Below are the code and all the weights of a small trained network. Each question names an input and a target symbol and asks about switching units off, where a switched-off unit gives its printed mean instead of its output.

import numpy as np


def w(rows, s, z=0):
    codes = np.array(rows[::2]) - 128.0
    scale = np.full(codes.shape[1], s)
    scale[-1] = z or s
    return codes * scale


def f(y):
    return y / 2 * (1 + np.tanh(0.7978845608 * (y + 0.044715 * y**3)))


def softmax(a):
    e = np.exp(a - a.max(-1, keepdims=True))
    return e / e.sum(-1, keepdims=True)


def log_softmax(a):
    a = a - a.max(-1, keepdims=True)
    return a - np.log(np.exp(a).sum(-1, keepdims=True))


def net(x, mask):
    ids = ['ΔΛΦΨαεζμξπω'.index(c) for c in x.split()]
    T = len(ids)
    res = E[ids] + P[:T]
    u = 0
    for l in range(2):
        q, k, v = (res @ M[l].T for M in (Q, K, V))
        z = softmax(np.where(np.tri(T) > 0, q @ k.T / 3**0.5, -1e9)) @ v
        res = res + np.where(mask[u], z, O[l][:, -1]) @ O[l][:, :-1]
        u += 1
        y = f(res @ A[l][:, :-1].T + A[l][:, -1])
        res = res + np.where(mask[u : u + 12], y, B[l][:, -1]) @ B[l][:, :-1]
        u += 12
    return log_softmax(res[-1] @ U[:, :-1].T + U[:, -1])


Q, K, V, O, A, B = {}, {}, {}, {}, {}, {}
E = w([
[168,165,250],'Δ',
[151,160,205],'Λ',
[157,152,88],'Φ',
[137,128,100],'Ψ',
[128,130,65],'α',
[123,131,113],'ε',
[117,169,100],'ζ',
[78,100,70],'μ',
[188,134,63],'ξ',
[70,55,165],'π',
[123,158,90],'ω',
],0.016)
P = w([
[74,73,16],'0',
[161,100,142],'1',
[69,188,171],'2',
[102,255,151],'3',
[210,193,161],'4',
[213,133,144],'5',
],0.0049)
Q[0] = w([
[234,81,116],'0.h0',
[99,162,108],'0.h0',
[8,68,148],'0.h0',
],0.011)
K[0] = w([
[92,2,170],'0.h0',
[140,150,144],'0.h0',
[144,193,135],'0.h0',
],0.0093)
V[0] = w([
[164,42,187],'0.h0',
[78,32,76],'0.h0',
[255,230,64],'0.h0',
],0.0078)
O[0] = w([
[93,103,181,152],'0.h0',
[3,220,125,224],'0.h0',
[233,171,72,3],'0.h0',
],0.0069,0.0036)
A[0] = w([
[132,184,132,135],'0.n0',
[132,111,115,221],'0.n1',
[125,197,158,96],'0.n2',
[106,139,4,86],'0.n3',
[145,121,180,188],'0.n4',
[48,111,144,100],'0.n5',
[84,149,116,74],'0.n6',
[168,157,109,149],'0.n7',
[73,127,135,254],'0.n8',
[163,130,149,112],'0.n9',
[108,144,84,73],'0.n10',
[75,108,24,139],'0.n11',
],0.012,0.0033)
B[0] = w([
[135,120,91,146],'0.n0',
[96,130,114,149],'0.n1',
[128,109,14,156],'0.n2',
[232,208,135,179],'0.n3',
[116,133,110,176],'0.n4',
[152,151,196,251],'0.n5',
[198,91,215,161],'0.n6',
[163,128,115,143],'0.n7',
[123,113,196,255],'0.n8',
[157,105,136,129],'0.n9',
[254,131,137,134],'0.n10',
[155,215,156,198],'0.n11',
],0.0074,0.0068)
Q[1] = w([
[151,43,119],'1.h0',
[44,92,118],'1.h0',
[75,2,161],'1.h0',
],0.0083)
K[1] = w([
[42,12,91],'1.h0',
[128,121,2],'1.h0',
[70,45,82],'1.h0',
],0.0046)
V[1] = w([
[187,124,6],'1.h0',
[148,183,253],'1.h0',
[196,112,150],'1.h0',
],0.0071)
O[1] = w([
[155,133,254,42],'1.h0',
[160,123,45,248],'1.h0',
[145,36,153,146],'1.h0',
],0.012,0.014)
A[1] = w([
[198,143,173,173],'1.n0',
[69,132,150,92],'1.n1',
[125,181,73,42],'1.n2',
[172,99,125,90],'1.n3',
[216,204,78,176],'1.n4',
[9,84,180,211],'1.n5',
[105,172,87,76],'1.n6',
[165,189,73,78],'1.n7',
[22,47,131,224],'1.n8',
[39,110,165,157],'1.n9',
[2,45,188,164],'1.n10',
[65,151,45,3],'1.n11',
],0.0096,0.0043)
B[1] = w([
[185,149,113,176],'1.n0',
[130,153,215,126],'1.n1',
[125,67,226,198],'1.n2',
[135,92,151,135],'1.n3',
[54,89,109,225],'1.n4',
[75,193,197,150],'1.n5',
[148,121,188,185],'1.n6',
[73,69,152,204],'1.n7',
[111,155,74,187],'1.n8',
[103,192,227,137],'1.n9',
[48,142,150,152],'1.n10',
[152,204,255,254],'1.n11',
],0.0078,0.017)
U = w([
[123,48,36,193],'Δ',
[102,120,57,178],'Λ',
[175,211,157,183],'Φ',
[114,123,86,104],'Ψ',
[132,117,115,78],'α',
[82,105,33,85],'ε',
[133,184,125,90],'ζ',
[68,6,100,70],'μ',
[164,124,225,2],'ξ',
[2,146,193,150],'π',
[141,163,119,126],'ω',
],0.0074,0.0054)

Each question gives the input, a string of symbols that net reads in full, and the target symbol t.
The units are the heads (3 rows each of Q, K, V and O) and the neurons (one row each of A and B). Each row of codes is followed by its name. A weight is (code - 128) times the scale printed after its matrix; where a second scale follows, it is the last column's (O, A, B and U).
mask holds one flag per unit, layer by layer, with each layer's heads first. A switched-off unit (its flag False) gives its mean, the last column of its rows in O or B, instead of its output. The means were averaged over made-up inputs and are rounded, as every weight is.
A unit's drop is (log p(t) with every unit on - log p(t) with that unit switched off) / (log p(t) with every unit on - log p(t) with every unit switched off).
The circuit of an input: a set's keep is (log p(t) with only the set's units on - log p(t) with every unit switched off) / (log p(t) with every unit on - log p(t) with every unit switched off). Starting from the 12 units with the biggest drops (on a tie, the unit counted first), units are removed one at a time, each time the one whose removal leaves the highest keep (on an exact tie, the one counted first), for as long as the keep stays at least 0.8.
units of the circuit, in order: the units of the circuit, biggest drop first
most important unit: the unit with the biggest drop
top k neurons in layer l: the k neurons of layer l with the biggest drops, biggest first
drop when u is switched off: that unit's drop, to one decimal
input ξ Φ π π α, target ξ: most important unit	0.h0
input Δ Φ π Δ Λ α, target Δ: units of the circuit, in order	(1.n11, 0.h0, 1.h0)
input ξ π Φ μ, target ξ: units of the circuit, in order	(1.h0, 0.h0, 0.n3)
input Φ Φ ζ, target Φ: units of the circuit, in order	(1.h0, 0.h0, 1.n2)
input Φ π ε ε, target Φ: units of the circuit, in order	(1.h0, 0.h0, 1.n7, 1.n2)
input Φ Δ Δ μ, target Φ: top 4 neurons in layer 0	(0.n3, 0.n11, 0.n2, 0.n8)
input Φ Φ π μ α, target Φ: units of the circuit, in order	(1.h0, 0.h0, 1.n7, 1.n2)
input Δ ξ ξ, target Δ: units of the circuit, in order	(1.n11, 0.h0)
input Φ Φ Λ ζ, target Φ: units of the circuit, in order	(0.h0, 0.n3)
input π π α, target π: top 4 neurons in layer 1	(1.n11, 1.n4, 1.n7, 1.n2)
input α ω ω Φ Φ, target Δ: top 4 neurons in layer 0	(0.n11, 0.n3, 0.n2, 0.n6)
input π Φ α ξ Φ μ, target π: top 3 neurons in layer 1	(1.n11, 1.n4, 1.n2)
input π ω ξ, target π: top 2 neurons in layer 0	(0.n5, 0.n11)
input Δ ε Δ, target Δ: most important unit	1.n11
input Φ ω ξ Φ Φ ε, target ξ: top 2 neurons in layer 1	(1.n8, 1.n3)
input π α Δ α, target π: top 2 neurons in layer 0	(0.n5, 0.n8)
input Φ π Ψ, target Φ: top 4 neurons in layer 1	(1.n4, 1.n7, 1.n2, 1.n0)
input Δ π π π π Ψ, target π: top 3 neurons in layer 0	(0.n3, 0.n11, 0.n10)
input π Φ Λ Φ ζ, target π: top 2 neurons in layer 0	(0.n5, 0.n8)
input π π ω ξ, target π: units of the circuit, in order	(0.h0)
input ξ μ Φ, target ξ: top 3 neurons in layer 0	(0.n3, 0.n10, 0.n7)
input μ Φ Δ ξ, target μ: top 2 neurons in layer 1	(1.n4, 1.n7)
input Φ ω Δ π Ψ α, target Φ: drop when 1.h0 is switched off	3.2
input μ π Φ, target μ: drop when 0.n10 is switched off	0.3
